In the rows, zero is written as 128.
Each row is followed by its class number.
[104 124 118 124 123 120 126 128 107 127 130 132  98  61 154 141  96 128
  97  81  62 127 133 172 103 128 110]  2
[123 129 114 145 135 112 123 117 175 136 122 125 121  85 115 149 206 151
 127 121 241 124 127 129 136 147 124]  0
[116 124 102 146 126 118 137 122 137 134 137 125 113  58 131 143 157 128
  98  54 177 119 142 153 133 141 107]  1
[ 93 126 115 112 117 126 127 133 133 105 100 150 111 105 114 158 197 209
 107  94 134 162  79 105 106 119 153]  3
[140 125 122 109 141 117 115 116 143 159 122 127 109  97 137 146 104  78
 129 125  49 156 146 167 129 154  67]  1
[ 96 121  86 150 132 104 121 120 144 140 137 134 114  59 139 153 160 136
 107  73 153 129 118 146 140 143  89]  1
[110 100  70 129 119 114 134 135 133 116 114 109  93  15 148 166 150 195
  77  52 115 133  98 154  96 138 105]  2
[127 118 101 127 135 112 120 139 145 134 135 109  78  78 136 148 150 129
 115 113 101 163 113 145 123 170  90]  1
[105 134 118 135 119 120 133 121 139 114 121 137 108  89 119 136 154 167
 113  81 146 121 109 126 128 126 127]  2
[109 124 101 142 125 119 116 132 131 110 130 131 126  87 128 140 165 172
 109 102 187 118 108 119 133 119 136]  3
[134 124 131 121 130 126 123 121 117 128 148 113 144 156 133 126 124 108
 121 132 133 112 143 125 138 140 116]  1
[121 119 126  99 130 134 121 124 111  94 121 132 124 137 123 151 193 180
  79 126 163 104  93 110 133 142 152]  3
[118 123 102 141 120 129 136 113 151 120 118 132 112  80 125 142 177 156
 118  69 166 118 130 143 125 133 138]  3
[ 97 123  98 140 128 115 127 126 127 112 127 144 120  79 126 132 196 172
  93  67 194 109 109 135 131 127 134]  3
[115 125 129 142 127 111 121 140 123 115 140 124 131  92 141 130 143 131
 106 116 177 114 143 137 146 137 115]  1
[120 129 133 125 138 120 111 127 122 130 140 137 129 134 118 147 211 118
 112 128 177 111 114 116 164 144 129]  0
[101 131  99 108 137 119 116 117 108 102 115 140  96  92 129 160 185 166
  96  78  99 111  90 134 136 135 134]  3
[134 116 126 144 124 139 126 110 163 127 123 136 121 117 108 119 163 156
 131 118 202 129 144 116 132 129 155]  0
[110 131 119 137 125 117 128 139 128 124 128 136 121  79 144 137 138 161
 118 105 143 127 113 133 136 119 120]  0
[ 77 123  91 139 133 108 121 131 108 116 151 121 122   4 140 156 179 156
 102  79 170 115  99 136 145 139 112]  1
[ 91 127  91 142 127 119 119 135 113 104 126 148 109  57 139 147 190 179
  69  34 206  90 132 141 136 122 138]  3
[104 130 110 135 128 122 128 140 132 117 121 135 114 108 122 145 167 167
 121 124 152 134  90 100 132 132 136]  3
[133 137 110 134 130 130 131 121 146 118 133 117 123  97 128 130 128 139
 121  99 137 133 139 133 109 137 110]  2
[107 125 109 133 116 123 125 134 127 106 123 134 104  70 138 146 161 177
 103  92 156 113 114 126 123 122 126]  3
[ 95 114 104 132 131 131 123 123 107 113 148 128 127  77 139 146 171 170
  87  50 176  99 123 146 130 128 116]  2
[115 127 122 151 124 123 141 135 154 134 126 122 145 135 114 121 139 131
 145 106 182 133 118 112 132 123 134]  0
[103 128  98 142 126 111 142 141 113 118 135 121 119  46 156 147 114 153
  97  78 127 134 115 148 117 131  91]  2
[115 129 118 136 132 117 117 126 130 123 119 154 100  68 129 150 181 172
  96  93 147 127 114 139 142 130 138]  3
